Here is a tiny trained network, its code and every weight. The questions are about switching its units off for an input and a class, where a switched-off unit gives its printed mean instead of its output.

import numpy as np


def w(rows, s, z=0):
    codes = np.array(rows[::2]) - 128.0
    scale = np.full(codes.shape[1], s)
    scale[-1] = z or s
    return codes * scale


def f(y):
    return np.maximum(y, 0)


def log_softmax(a):
    a = a - a.max(-1, keepdims=True)
    return a - np.log(np.exp(a).sum(-1, keepdims=True))


def net(x, mask):
    res = np.array(x, float).reshape(1, 2) / 4 @ E
    y = f(res @ A[0][:, :-1].T + A[0][:, -1])
    res = res + np.where(mask, y, B[0][:, -1]) @ B[0][:, :-1]
    return log_softmax(res[-1] @ U[:, :-1].T + U[:, -1])


A, B = {}, {}
E = w([
[131,18,75,236],'x0',
[8,35,70,36],'x1',
],0.014)
A[0] = w([
[93,151,120,103,57],'neuron 0',
[95,81,107,7,156],'neuron 1',
[92,133,47,38,124],'neuron 2',
[138,68,30,190,251],'neuron 3',
[134,170,196,36,107],'neuron 4',
[217,146,171,201,243],'neuron 5',
],0.013,0.002)
B[0] = w([
[143,125,107,36,149],'neuron 0',
[109,91,230,110,209],'neuron 1',
[165,105,251,110,193],'neuron 2',
[109,108,94,203,228],'neuron 3',
[36,228,104,69,205],'neuron 4',
[238,189,175,67,251],'neuron 5',
],0.014,0.021)
U = w([
[182,104,81,79,168],'0',
[249,152,153,121,164],'1',
[103,134,73,117,2],'2',
[93,94,7,187,228],'3',
[87,85,142,175,79],'4',
[172,93,172,100,90],'5',
[57,178,148,99,111],'6',
],0.017,0.007)

Each question gives the input, the list of numbers given to net, and the class t.
The units are the neurons (one row each of A and B). Each row of codes is followed by its name. A weight is (code - 128) times the scale printed after its matrix; where a second scale follows, it is the last column's (A, B and U).
mask holds one flag per neuron, in row order. A switched-off neuron (its flag False) gives its mean, the last column of its row in B, instead of its output. The means were averaged over made-up inputs and are rounded, as every weight is.
A unit's drop is (log p(t) with every unit on - log p(t) with that unit switched off) / (log p(t) with every unit on - log p(t) with every unit switched off).
The circuit of an input: a set's keep is (log p(t) with only the set's units on - log p(t) with every unit switched off) / (log p(t) with every unit on - log p(t) with every unit switched off). Starting from all 6 units, units are removed one at a time, each time the one whose removal leaves the highest keep (on an exact tie, the one counted first), for as long as the keep stays at least 0.8.
circuit, biggest first: the units of the circuit, biggest drop first
unit that matters most: the unit with the biggest drop
k most important neurons: the k neurons with the biggest drops, biggest first
drop of u: that unit's drop, to one decimal
input [4,-1], class 3: unit that matters most : neuron 2
input [5,8], class 4: 2 most important neurons : [neuron 5; neuron 3]
input [6,-1], class 3: circuit, biggest first : [neuron 3; neuron 2]
input [-3,2], class 6: 2 most important neurons : [neuron 5; neuron 4]
input [5,6], class 4: 2 most important neurons : [neuron 5; neuron 3]
input [-2,6], class 5: 2 most important neurons : [neuron 2; neuron 1]
input [7,8], class 4: 2 most important neurons : [neuron 3; neuron 5]
input [8,6], class 4: 2 most important neurons : [neuron 1; neuron 2]
input [0,3], class 5: 2 most important neurons : [neuron 4; neuron 5]
input [-2,4], class 5: 3 most important neurons : [neuron 2; neuron 1; neuron 3]
input [-6,-5], class 6: 2 most important neurons : [neuron 4; neuron 2]
input [-2,-1], class 6: 2 most important neurons : [neuron 5; neuron 2]
input [-1,5], class 5: drop of neuron 0 : 0.0
input [-3,8], class 5: drop of neuron 2 : 1.6
input [-1,6], class 5: drop of neuron 2 : 0.1
input [-6,-3], class 6: unit that matters most : neuron 4
